Here is a tiny trained network, its code and every weight. The questions are about switching its units off for an input and a class, where a switched-off unit gives its printed mean instead of its output.

import numpy as np


def w(rows, s, z=0):
    codes = np.array(rows[::2]) - 128.0
    scale = np.full(codes.shape[1], s)
    scale[-1] = z or s
    return codes * scale


def f(y):
    return np.maximum(y, 0)


def log_softmax(a):
    a = a - a.max(-1, keepdims=True)
    return a - np.log(np.exp(a).sum(-1, keepdims=True))


def net(x, mask):
    res = np.array(x, float).reshape(1, 6) / 4 @ E
    y = f(res @ A[0][:, :-1].T + A[0][:, -1])
    res = res + np.where(mask, y, B[0][:, -1]) @ B[0][:, :-1]
    return log_softmax(res[-1] @ U[:, :-1].T + U[:, -1])


A, B = {}, {}
E = w([
[110,157,125,127,149,140,118,92],'x0',
[188,180,124,49,64,173,67,127],'x1',
[119,255,62,149,102,79,168,158],'x2',
[95,160,173,208,89,198,113,149],'x3',
[121,184,248,114,144,65,103,146],'x4',
[97,169,132,114,153,158,143,87],'x5',
],0.013)
A[0] = w([
[113,154,209,97,159,73,93,150,119],'N0',
[125,81,146,142,144,160,70,110,113],'N1',
[186,141,95,71,102,154,74,103,156],'N2',
[101,86,121,154,161,80,175,110,157],'N3',
[135,117,110,74,156,139,145,169,70],'N4',
[155,89,155,126,157,175,116,106,82],'N5',
[109,73,154,81,141,135,93,130,71],'N6',
[104,159,183,220,82,197,80,145,15],'N7',
[152,89,32,125,137,144,144,101,114],'N8',
[82,106,119,160,166,117,161,124,166],'N9',
[125,121,101,187,120,216,123,160,89],'N10',
[118,119,80,131,145,169,113,141,100],'N11',
[162,165,122,90,84,155,79,144,132],'N12',
[121,121,105,77,146,92,91,104,49],'N13',
[133,128,112,211,198,87,139,145,146],'N14',
[129,169,203,145,138,94,112,145,132],'N15',
[114,96,56,129,103,189,143,122,136],'N16',
[154,98,89,3,226,76,149,132,2],'N17',
[130,190,66,154,102,105,149,154,110],'N18',
[105,73,171,101,99,157,139,81,105],'N19',
[121,84,155,128,159,156,87,141,87],'N20',
[157,135,114,126,158,117,130,96,124],'N21',
[120,142,200,65,151,87,137,151,81],'N22',
[111,179,125,144,91,90,140,137,109],'N23',
[150,152,133,77,71,154,107,134,118],'N24',
[170,142,89,105,164,91,142,117,65],'N25',
[154,148,124,79,101,145,92,126,149],'N26',
],0.014,0.0032)
B[0] = w([
[159,71,120,105,172,168,84,82,232],'N0',
[71,137,98,95,111,72,131,125,192],'N1',
[104,113,148,167,174,164,160,168,220],'N2',
[78,133,181,184,184,158,168,165,218],'N3',
[136,120,121,157,112,110,119,131,160],'N4',
[66,120,89,86,115,102,139,120,185],'N5',
[88,144,98,108,102,100,123,115,190],'N6',
[202,232,170,151,23,126,132,165,231],'N7',
[187,43,151,109,132,159,76,85,231],'N8',
[89,112,164,160,158,187,146,141,211],'N9',
[179,152,176,138,91,84,108,113,203],'N10',
[158,84,138,123,147,139,95,111,172],'N11',
[44,87,158,152,175,153,157,133,206],'N12',
[143,175,155,146,69,156,126,143,176],'N13',
[94,104,127,142,179,161,174,163,218],'N14',
[164,55,144,96,147,134,88,83,216],'N15',
[185,87,146,90,187,150,69,96,218],'N16',
[170,228,178,144,9,99,163,154,251],'N17',
[75,118,28,88,87,100,113,91,221],'N18',
[85,147,53,89,78,113,143,139,192],'N19',
[101,141,70,104,94,123,162,122,185],'N20',
[145,146,139,120,126,140,125,146,156],'N21',
[151,57,145,122,129,129,53,85,210],'N22',
[119,134,41,90,130,98,147,114,189],'N23',
[75,100,139,147,162,168,126,157,197],'N24',
[142,180,136,118,75,112,132,130,185],'N25',
[75,117,163,165,181,170,192,183,194],'N26',
],0.011,0.016)
U = w([
[43,98,156,186,202,155,149,181,87],'0',
[186,63,135,86,173,133,74,75,69],'1',
[49,124,8,75,127,73,129,122,81],'2',
[167,171,175,153,95,104,125,155,255],'3',
],0.016,0.0032)

Each question gives the input, the list of numbers given to net, and the class t.
The units are the neurons (one row each of A and B). Each row of codes is followed by its name. A weight is (code - 128) times the scale printed after its matrix; where a second scale follows, it is the last column's (A, B and U).
mask holds one flag per neuron, in row order. A switched-off neuron (its flag False) gives its mean, the last column of its row in B, instead of its output. The means were averaged over made-up inputs and are rounded, as every weight is.
A unit's drop is (log p(t) with every unit on - log p(t) with that unit switched off) / (log p(t) with every unit on - log p(t) with every unit switched off).
The circuit of an input: a set's keep is (log p(t) with only the set's units on - log p(t) with every unit switched off) / (log p(t) with every unit on - log p(t) with every unit switched off). Starting from the 12 units with the biggest drops (on a tie, the unit counted first), units are removed one at a time, each time the one whose removal leaves the highest keep (on an exact tie, the one counted first), for as long as the keep stays at least 0.8.
units of the circuit, in order: the units of the circuit, biggest drop first
top k neurons: the k neurons with the biggest drops, biggest first
drop when u is switched off: that unit's drop, to one decimal
input [-1,-1,-2,5,3,-3], class 3: units of the circuit, in order	[N7]
input [-2,3,-3,4,3,7], class 3: top 3 neurons	[N7; N18; N8]
input [-6,-7,6,3,8,4], class 1: top 2 neurons	[N15; N0]
input [3,7,-7,7,-4,-6], class 0: top 2 neurons	[N2; N12]
input [7,7,3,-4,-8,5], class 1: top 2 neurons	[N8; N16]
input [-1,6,-1,-1,-6,5], class 0: top 4 neurons	[N2; N26; N12; N24]
input [-4,8,-3,-1,8,-6], class 0: top 4 neurons	[N26; N12; N24; N2]
input [-2,8,-8,-4,0,0], class 0: top 2 neurons	[N2; N26]
input [-2,-4,7,2,7,1], class 1: top 3 neurons	[N15; N0; N22]
input [-5,-4,2,-5,-4,-2], class 3: top 2 neurons	[N17; N12]
input [-7,4,2,-4,3,5], class 0: top 3 neurons	[N7; N12; N26]
input [-7,-2,-5,4,2,-7], class 2: drop when N17 is switched off	0.1
input [3,7,-3,6,-5,6], class 0: drop when N12 is switched off	0.5
input [-6,0,1,2,-5,-8], class 1: drop when N21 is switched off	0.0
input [-7,1,6,4,-4,-7], class 2: units of the circuit, in order	[N18]
